Below is a small trained network, with its code and all its weights. Each question gives an input and a class and asks what happens when units are switched off, that is, made to give their printed mean instead of their output.

import numpy as np


def w(rows, s, z=0):
    codes = np.array(rows[::2]) - 128.0
    scale = np.full(codes.shape[1], s)
    scale[-1] = z or s
    return codes * scale


def norm(h):
    return h / np.sqrt((h * h).mean(-1, keepdims=True) + 1e-5)


def f(y):
    return np.maximum(y, 0)


def log_softmax(a):
    a = a - a.max(-1, keepdims=True)
    return a - np.log(np.exp(a).sum(-1, keepdims=True))


def net(x, mask):
    res = np.array(x, float).reshape(1, 3) / 4 @ E
    u = 0
    for l in range(3):
        y = f(norm(res) @ A[l][:, :-1].T + A[l][:, -1])
        res = res + np.where(mask[u : u + 7], y, B[l][:, -1]) @ B[l][:, :-1]
        u += 7
    return log_softmax(norm(res)[-1] @ U[:, :-1].T + U[:, -1])


A, B = {}, {}
E = w([
[64,75,106,195,2,167],'x0',
[184,89,79,141,138,237],'x1',
[205,208,190,28,156,154],'x2',
],0.0074)
A[0] = w([
[148,178,188,156,5,65,61],'0.n0',
[94,159,88,85,164,59,215],'0.n1',
[125,98,59,235,157,171,177],'0.n2',
[156,173,74,188,74,254,31],'0.n3',
[157,45,52,130,165,157,38],'0.n4',
[147,148,116,176,226,183,1],'0.n5',
[162,63,204,100,140,228,67],'0.n6',
],0.0077,0.0031)
B[0] = w([
[84,167,88,69,201,171,212],'0.n0',
[169,64,170,199,122,138,228],'0.n1',
[169,113,156,107,148,135,255],'0.n2',
[106,150,169,168,162,75,225],'0.n3',
[80,69,143,93,193,164,185],'0.n4',
[64,51,118,92,131,196,165],'0.n5',
[75,122,68,100,2,40,186],'0.n6',
],0.0096,0.0055)
A[1] = w([
[206,160,154,101,145,96,88],'1.n0',
[39,57,64,153,95,114,124],'1.n1',
[210,193,109,141,78,85,100],'1.n2',
[139,111,69,128,32,62,5],'1.n3',
[97,100,105,155,89,182,192],'1.n4',
[82,254,167,78,44,206,15],'1.n5',
[165,132,77,2,109,197,20],'1.n6',
],0.0086,0.0031)
B[1] = w([
[44,193,133,119,97,150,170],'1.n0',
[147,201,64,138,123,42,254],'1.n1',
[155,176,115,107,137,197,144],'1.n2',
[167,160,105,97,8,123,156],'1.n3',
[158,150,240,93,151,95,202],'1.n4',
[74,54,107,78,210,142,186],'1.n5',
[137,78,120,254,90,130,173],'1.n6',
],0.009,0.0072)
A[2] = w([
[135,177,106,192,167,188,5],'2.n0',
[134,134,149,167,84,254,53],'2.n1',
[62,69,134,104,164,46,193],'2.n2',
[178,185,225,186,222,87,137],'2.n3',
[179,104,64,150,166,158,67],'2.n4',
[86,213,47,132,151,109,107],'2.n5',
[243,156,97,122,127,170,78],'2.n6',
],0.0081,0.0034)
B[2] = w([
[102,144,30,192,164,112,133],'2.n0',
[194,107,109,178,151,38,143],'2.n1',
[169,126,155,153,193,226,254],'2.n2',
[140,110,33,144,41,98,234],'2.n3',
[66,192,191,151,151,126,145],'2.n4',
[181,129,140,64,2,130,170],'2.n5',
[161,24,108,225,129,70,137],'2.n6',
],0.0081,0.0086)
U = w([
[202,13,55,223,98,27,99],'0',
[134,197,65,52,21,9,246],'1',
[100,1,150,74,183,152,101],'2',
],0.0076,0.0014)

Each question gives the input, the list of numbers given to net, and the class t.
The units are the neurons (one row each of A and B). Each row of codes is followed by its name. A weight is (code - 128) times the scale printed after its matrix; where a second scale follows, it is the last column's (A, B and U).
mask holds one flag per neuron, layer by layer. A switched-off neuron (its flag False) gives its mean, the last column of its row in B, instead of its output. The means were averaged over made-up inputs and are rounded, as every weight is.
A unit's drop is (log p(t) with every unit on - log p(t) with that unit switched off) / (log p(t) with every unit on - log p(t) with every unit switched off).
The circuit of an input: a set's keep is (log p(t) with only the set's units on - log p(t) with every unit switched off) / (log p(t) with every unit on - log p(t) with every unit switched off). Starting from the 12 units with the biggest drops (on a tie, the unit counted first), units are removed one at a time, each time the one whose removal leaves the highest keep (on an exact tie, the one counted first), for as long as the keep stays at least 0.8.
circuit, biggest first: the units of the circuit, biggest drop first
most important unit: the unit with the biggest drop
k most important neurons: the k neurons with the biggest drops, biggest first
top k neurons in layer l: the k neurons of layer l with the biggest drops, biggest first
drop of u: that unit's drop, to one decimal
input [-1,4,-8], class 2: most important unit : 0.n4
input [6,-1,1], class 2: 4 most important neurons : [0.n0 0.n1 1.n5 0.n6]
input [3,-1,-5], class 1: 2 most important neurons : [1.n1 0.n1]
input [8,-8,1], class 2: 4 most important neurons : [0.n0 1.n5 0.n6 2.n3]
input [0,2,8], class 0: 3 most important neurons : [1.n6 0.n3 2.n1]
input [-6,-8,-1], class 0: circuit, biggest first : [0.n1 2.n3]
input [2,-4,8], class 2: circuit, biggest first : [1.n5 1.n1]
input [-8,3,1], class 0: 2 most important neurons : [1.n5 1.n6]
input [-6,-3,0], class 0: top 2 neurons in layer 2 : [2.n3 2.n5]
input [-8,5,7], class 0: 2 most important neurons : [1.n6 2.n6]
input [5,3,2], class 1: 2 most important neurons : [0.n6 0.n1]
input [8,0,-4], class 1: 3 most important neurons : [1.n1 0.n1 1.n6]
input [0,3,-2], class 2: 2 most important neurons : [0.n4 0.n2]
input [3,4,3], class 1: top neuron in layer 0 : [0.n6]
input [-3,-8,-2], class 0: 3 most important neurons : [0.n1 2.n3 1.n1]
input [-5,4,2], class 0: top 2 neurons in layer 1 : [1.n6 1.n5]
input [-1,-7,-2], class 0: 2 most important neurons : [0.n1 0.n6]
input [6,6,8], class 1: 2 most important neurons : [0.n6 0.n3]
input [-1,4,6], class 0: top 2 neurons in layer 1 : [1.n6 1.n1]
input [-7,4,4], class 0: most important unit : 1.n6
input [6,-2,2], class 2: drop of 1.n5 : 1.0
input [6,-4,-2], class 1: drop of 1.n1 : 1.0
input [8,-7,5], class 2: drop of 1.n5 : 0.4
